Where the symbols take the objects:
from | di tu vu su
Q84 | Q642 Q29 Q182 Q993
Q623 | Q147 Q347 Q757 Q268
Q227 | Q206 Q84 Q511 Q205
Q347 | Q183 Q17 Q873 Q401
Q322 | Q68 Q429 Q983 Q266
Q351 | Q442 Q335 Q19 Q741
Q506 | Q433 Q266 Q665 Q413
Q277 | Q335 Q636 Q449 Q427
Q345 | Q636 Q647 Q456 Q736
Q202 | Q884 Q983 Q252 Q665
Q85 | Q476 Q665 Q112 Q945
Q286 | Q413 Q823 Q506 Q179
Q179 | Q286 Q489 Q413 Q111
Q959 | Q427 Q736 Q277 Q757
Q183 | Q873 Q777 Q736 Q347
Q636 | Q456 Q759 Q120 Q345
Q873 | Q736 Q153 Q345 Q183
Q887 | Q429 Q413 Q945 Q207
Q111 | Q179 Q508 Q286 Q880
Q17 | Q777 Q268 Q153 Q804
Q665 | Q202 Q68 Q884 Q433
Q642 | Q182 Q523 Q622 Q84
Q282 | Q889 Q883 Q466 Q11
Q354 | Q236 Q252 Q29 Q112
Q647 | Q759 Q959 Q741 Q935
Q32 | Q475 Q206 Q804 Q523
Q736 | Q345 Q935 Q636 Q873
Q236 | Q29 Q879 Q523 Q354
Q120 | Q723 Q351 Q883 Q456
Q456 | Q120 Q741 Q723 Q636
Q476 | Q112 Q202 Q354 Q85
Q19 | Q253 Q11 Q508 Q442
Q880 | Q111 Q253 Q179 Q883
Q889 | Q466 Q880 Q566 Q282
Q182 | Q622 Q32 Q401 Q642
Q914 | Q993 Q354 Q84 Q157
Q508 | Q489 Q889 Q823 Q253
Q153 | Q935 Q147 Q647 Q777
Q757 | Q959 Q873 Q427 Q147
Q945 | Q85 Q433 Q476 Q429
Q449 | Q11 Q120 Q282 Q335
Q429 | Q945 Q506 Q85 Q887
Q622 | Q401 Q475 Q347 Q182
Q823 | Q978 Q566 Q266 Q489
Q944 | Q268 Q622 Q623 Q511
Q723 | Q883 Q442 Q880 Q120
Q759 | Q741 Q427 Q351 Q647
Q147 | Q757 Q183 Q959 Q623
Q413 | Q506 Q978 Q433 Q286
Q594 | Q157 Q476 Q914 Q983
Q252 | Q879 Q157 Q205 Q884
Q475 | Q804 Q511 Q17 Q32
Q777 | Q153 Q623 Q935 Q17
Q566 | Q207 Q179 Q887 Q466
Q489 | Q823 Q466 Q978 Q508
Q978 | Q266 Q207 Q322 Q823
Q983 | Q594 Q85 Q157 Q68
Q993 | Q84 Q236 Q642 Q914
Q433 | Q665 Q322 Q202 Q506
Q253 | Q508 Q282 Q489 Q19
Q29 | Q523 Q205 Q32 Q236
Q511 | Q944 Q182 Q268 Q206
Q466 | Q566 Q111 Q207 Q889
Q935 | Q647 Q757 Q759 Q153
Q427 | Q277 Q345 Q335 Q959
Q741 | Q351 Q277 Q442 Q759
Q266 | Q322 Q887 Q68 Q978
Q523 | Q32 Q227 Q475 Q29
Q879 | Q205 Q914 Q227 Q252
Q883 | Q880 Q19 Q111 Q723
Q157 | Q914 Q112 Q993 Q594
Q206 | Q511 Q642 Q944 Q227
Q207 | Q887 Q286 Q429 Q566
Q804 | Q17 Q944 Q777 Q475
Q68 | Q983 Q945 Q594 Q322
Q112 | Q354 Q884 Q236 Q476
Q884 | Q252 Q594 Q879 Q202
Q205 | Q227 Q993 Q206 Q879
Q11 | Q282 Q723 Q889 Q449
Q401 | Q347 Q804 Q183 Q622
Q335 | Q449 Q456 Q11 Q277
Q442 | Q19 Q449 Q253 Q351
Q268 | Q623 Q401 Q147 Q944

The rows follow the links: the fewer symbols apart two objects are, the more alike their rows tend to be.

Each row is also shifted at random along 8 hidden directions that mean nothing.

Row, then object:
6;-2;-48;-3;3;-19;1;-2;8;10;45;-7;-31;27;21;-7;23;15;10;-5;-14;22;77;15;19;46;14;-27;-34;9;12;15;-14;-11;28;-9;-30;-8;2;-15;-27;16;9;-2;-9;5;-33;-25;3;39;25;3;-9;56;15;15;12 | Q594
18;8;7;8;-1;3;-7;-9;-7;-10;0;-9;-10;-12;-20;-1;2;11;-20;6;-7;-2;-7;-10;-26;-41;-3;-15;22;20;7;5;2;-18;-13;-10;-17;13;-7;4;-15;-8;-2;-7;-29;16;9;-1;15;-13;-32;10;-8;9;8;15;-2 | Q508
2;-3;-18;-4;10;5;0;0;-2;33;8;7;-10;-23;12;18;28;19;-9;-2;-6;5;-6;25;24;-18;-9;8;-14;-20;-1;-19;-3;13;11;-1;16;-7;3;-30;20;-2;-13;-25;2;23;-30;-12;16;32;1;31;-25;-42;6;-12;47 | Q347
79;12;26;-11;25;31;-21;-11;7;55;-42;17;66;-20;0;14;-22;2;-31;12;39;-19;-28;17;-11;-72;-23;37;25;-24;16;-45;-17;43;5;22;35;-3;-16;-19;59;-17;2;-33;111;25;29;30;-35;38;20;25;-24;-88;-24;8;-5 | Q351
-21;10;26;-18;6;7;-6;-8;24;-13;-33;5;-13;-7;-8;-27;6;3;-2;-2;-27;-27;-67;11;-3;16;-2;23;-21;-2;11;7;5;17;-32;0;-25;13;21;-25;-14;5;-33;-5;-84;20;-5;7;10;-5;-29;18;-3;-49;17;4;-6 | Q19
-22;-7;12;-15;0;4;30;-43;-3;-29;62;-3;-14;30;16;-5;25;39;12;-9;-30;-2;65;4;32;47;26;23;-30;-45;6;9;-15;29;6;-48;-1;-25;22;8;23;-24;-6;19;-35;-5;-52;9;-11;64;-4;32;-14;-9;-27;33;-1 | Q914
-57;-12;-7;18;-8;-20;24;21;-29;-24;31;12;-12;17;2;14;2;-20;4;-19;8;25;58;11;-2;12;-4;-27;4;12;-22;9;8;-43;16;5;14;0;-8;37;3;10;16;32;24;-38;-7;-5;-3;-11;8;-1;17;46;-17;-3;-1 | Q642
8;-15;-13;19;12;12;-17;3;5;-1;-61;-6;-11;-25;-3;30;2;-15;-56;-5;-24;11;21;-22;7;25;9;5;28;12;-11;-32;18;46;8;31;-14;-31;6;-5;-11;-1;-9;-8;-61;14;11;-8;-62;18;-16;45;-8;-8;-2;3;-17 | Q944
-5;-3;11;2;-9;11;-11;-14;18;-21;-58;-18;9;2;3;6;-43;-23;-35;8;13;-3;8;-40;-6;33;9;-6;36;28;6;4;0;22;-8;21;-23;6;-6;21;-14;1;22;14;-2;-10;39;19;-62;-17;6;-11;28;26;-2;23;-63 | Q506
8;-11;-21;11;2;6;5;-2;-6;27;23;5;6;-8;24;41;-3;7;-23;4;20;12;47;5;6;-32;-10;-12;28;-14;-2;-14;-12;5;21;-6;27;-9;-23;12;40;-23;30;1;68;1;-15;12;-16;45;18;18;-18;7;-27;12;16 | Q84
-10;-15;-23;17;13;-2;-1;2;-2;11;-12;-4;-24;-25;4;34;22;12;-42;3;-14;16;42;-17;8;-5;3;0;16;-10;-5;-14;8;16;19;10;-5;-17;-8;-10;1;-10;0;-18;-41;12;-20;-17;-20;47;-17;31;-23;0;-4;4;24 | Q622
14;-11;-21;18;6;5;-18;18;10;4;-45;-20;-24;-45;-9;25;5;-12;-23;16;-21;8;-34;-43;13;-2;6;-2;24;12;-10;-11;20;24;0;26;-15;-15;-3;-10;-27;5;-3;-20;-73;11;12;-25;-4;-40;-33;-5;6;11;26;-31;18 | Q401
31;-4;13;-5;1;17;5;-16;-10;-26;19;-18;-16;-23;-20;12;8;13;0;14;-15;-6;-13;-30;8;-28;0;21;22;-23;-18;-11;8;11;8;-15;19;-17;-1;14;17;-15;-5;10;-38;-19;-5;-11;15;-42;-37;-14;16;-1;-8;-14;13 | Q777
70;8;-9;13;5;10;-10;23;0;18;-47;11;39;-6;-21;23;-26;-21;-25;-28;-3;4;-17;8;-17;-20;-1;-35;19;78;15;-19;-8;8;-15;33;-13;2;-18;21;-33;9;33;2;13;25;76;6;-12;-57;1;30;1;31;16;-13;-32 | Q978
88;-8;-35;5;12;13;-13;8;23;31;15;-12;15;-11;13;30;-14;-1;1;27;9;-5;9;-28;0;-25;-10;8;32;-18;-5;-22;-16;39;29;5;22;-30;-29;3;25;-20;35;-1;42;-9;14;-3;-11;2;13;-27;-3;32;-22;-13;12 | Q523
-4;4;-23;5;-4;-10;-18;29;4;42;-14;-1;3;-34;1;-3;9;1;23;25;29;-12;-63;-10;-11;-42;-20;2;-2;-10;-4;0;9;-20;-6;9;14;17;-15;-38;-4;4;-5;-45;38;12;4;-21;50;-2;11;-49;-17;-13;27;-36;51 | Q759
18;4;26;0;-2;3;-2;20;1;-29;-8;1;9;-4;-33;-25;0;-14;49;0;-21;-28;-78;-15;-19;3;2;30;-13;-5;-17;-2;22;2;-26;-1;11;-11;12;8;-15;0;-24;12;-61;-19;29;-4;38;-67;-27;-37;19;-5;3;-37;-2 | Q345
-64;0;-4;8;-6;-20;4;9;7;22;0;11;-1;9;31;-1;-17;-19;1;9;36;18;-5;12;5;-11;-3;-23;6;1;13;37;-9;-33;-6;9;-7;41;-7;2;4;17;12;-5;63;-5;-21;17;-2;14;20;-15;6;-4;4;9;7 | Q945
-27;0;-20;-1;-2;-16;-3;27;-14;35;5;24;12;11;21;-4;6;-23;26;-16;32;23;6;54;23;15;-10;-8;-33;-1;-12;-8;2;-24;17;22;26;4;9;-18;12;35;-10;-6;91;-9;-19;-8;2;3;54;-5;9;-26;7;-25;22 | Q268
46;-1;-13;-4;13;14;9;-4;-17;10;39;10;-15;-19;-14;28;39;33;-21;-13;-26;0;23;28;6;-43;-19;0;-4;-7;-5;-32;-7;3;22;-14;20;-18;-11;-7;23;-15;1;-2;-25;17;-14;-17;30;12;-23;45;-26;-12;-7;-5;42 | Q183
-64;2;59;1;-5;0;44;-61;-53;-40;82;-2;-5;10;-19;-2;27;65;-21;2;5;1;78;-12;-14;-66;10;10;15;-53;12;27;-10;-43;-4;-72;11;24;-4;33;47;-47;-7;1;14;-4;-54;24;19;83;-49;34;-36;-32;-37;61;17 | Q179
8;4;29;-5;15;12;6;-8;-14;-9;-7;16;19;-4;-23;-6;15;18;-8;-14;-16;-21;2;11;-16;-12;-4;35;-11;-15;-1;-24;6;16;-6;-6;13;-15;4;-5;18;-19;-25;-4;-26;12;7;7;-2;35;-17;37;-28;-45;-18;8;-1 | Q636

From each start, follow one symbol. Which object do you reach?
Answer with the object's name.
new walk
-38;-7;-5;4;-13;-13;11;-14;2;-35;30;-27;-38;11;5;-16;7;8;22;18;-18;14;19;-45;20;39;32;-8;-6;-12;-1;44;5;-7;-3;-24;-32;-1;17;12;-31;5;-3;9;-63;-18;-32;-14;10;-16;-26;-34;20;46;14;4;1
tu -> Q594
new walk
-16;9;8;-2;3;-3;1;-3;0;-12;-11;5;-28;-11;-18;-7;18;12;-22;-10;-27;-6;-23;17;-15;-13;-10;-12;-7;22;10;7;5;-19;-18;-2;-24;22;2;-12;-24;5;-16;-4;-73;24;-2;-6;25;-8;-32;31;-10;-10;19;10;7
su -> Q11
new walk
49;10;-2;-24;3;9;-23;-23;26;-5;-4;-15;-3;24;3;-34;-4;8;7;9;-7;-24;4;3;-15;38;-1;20;-18;-3;10;-9;-9;24;5;-10;-21;-14;11;-30;-10;-4;-16;1;-19;7;2;1;-18;29;23;-8;0;0;0;27;-29
tu -> Q880
new walk
-23;-7;2;10;-3;-3;17;-16;-24;-22;19;11;-2;29;8;10;10;3;-18;-38;-24;24;75;31;21;41;22;-19;-13;20;2;-2;-4;3;3;-12;-10;-16;19;24;-3;-1;0;23;-14;6;-18;11;-32;29;4;67;-5;8;-13;27;-26
tu -> Q157
new walk
33;-3;-37;0;2;-5;-14;-2;34;2;8;-36;-36;-6;9;4;-8;5;-10;38;-1;6;26;-56;-3;6;4;-21;23;7;9;26;-9;4;24;5;-37;3;-21;-2;-31;4;28;-6;-29;-10;0;-22;-7;-12;-5;-54;14;79;17;6;-1
su -> Q433
new walk
46;-2;-36;-3;3;4;-11;14;5;4;8;-6;-30;-16;-17;8;31;16;-6;-6;-27;-13;4;12;-14;6;-22;-6;-12;17;-15;-29;8;1;17;-1;2;-23;-10;-23;-16;-4;-2;-3;-60;14;7;-33;30;-2;-1;11;-15;34;13;-14;23
su -> Q153
new walk
10;4;28;-7;9;20;20;-49;-2;-7;27;-11;4;-13;-12;14;17;57;-38;12;-15;-18;33;-32;-1;-46;11;19;20;-31;28;4;-18;26;-8;-42;-8;1;-11;6;25;-50;9;-15;-33;29;-14;17;1;67;-46;39;-44;-24;-18;40;7
su -> Q566
new walk
11;-4;-31;-10;3;-6;-2;9;-9;15;25;1;-11;4;7;0;19;3;15;-6;10;16;33;25;20;18;-9;-6;-27;-5;-13;-15;2;-11;35;8;13;-14;2;-17;2;24;-2;-3;35;-12;-17;-29;9;1;35;-13;8;14;8;-18;23
vu -> Q153
new walk
30;2;-23;14;13;-8;-4;7;9;37;23;5;2;-3;14;18;-1;3;-11;13;9;20;13;3;-2;-51;-2;-25;18;2;20;16;-20;-10;11;5;-9;14;-22;0;5;2;25;-14;37;14;-8;4;9;16;-6;5;-17;14;3;4;25
su -> Q945
new walk
3;-7;12;26;-8;3;9;-16;-25;-35;13;-21;-3;-1;-10;24;-16;-7;-20;6;-1;28;38;-46;2;-24;25;-23;50;9;-6;15;6;-8;0;-9;-6;-4;-4;51;-3;-8;19;16;-2;-19;3;9;-24;-38;-35;0;22;36;-12;11;-21
su -> Q476
new walk
24;-1;-57;3;-1;-13;-26;3;28;59;21;-24;-14;-6;41;8;-10;4;-1;49;47;20;26;-23;9;-29;-5;-28;21;-16;13;23;-23;-12;32;6;-12;18;-29;-29;3;8;30;-38;97;3;-26;-15;-2;40;41;-60;-6;38;15;6;32
vu -> Q157
new walk
24;0;-27;-8;0;-2;-11;9;3;0;15;-10;-19;-4;-10;-10;22;17;12;4;-10;-17;11;0;-15;18;-16;5;-20;-2;-13;-19;7;-6;18;-5;5;-18;-8;-26;-12;-4;-8;-6;-27;-2;0;-31;24;15;13;-20;-11;28;6;-10;17
vu -> Q741
new walk
-60;1;-9;13;-4;-23;5;27;5;28;-8;17;2;4;22;4;-17;-24;2;-2;30;21;-22;22;4;-18;-7;-38;2;25;15;36;-7;-44;-13;17;-10;47;-11;4;-11;25;17;-6;54;5;-3;11;14;-11;15;-10;6;8;16;-5;12
di -> Q665
new walk
42;-9;31;30;15;15;6;16;-6;-20;-20;4;27;-20;-25;28;-25;-26;0;11;-17;2;-42;-44;-13;-47;11;20;54;-10;-14;-6;10;30;-13;16;18;-22;-6;51;14;-15;7;20;-32;-23;34;19;-16;-67;-56;-4;20;-7;-27;-28;-9
vu -> Q401
new walk
-18;6;14;-7;2;-1;4;3;-7;-3;-17;4;-9;-20;-23;-4;8;6;-16;-4;1;-4;-28;6;-9;-27;-16;-9;-2;20;4;3;5;-25;-6;13;-4;28;-7;-7;-13;14;-5;-9;-23;8;13;-12;25;-29;-21;4;4;-12;22;-7;13
vu -> Q253
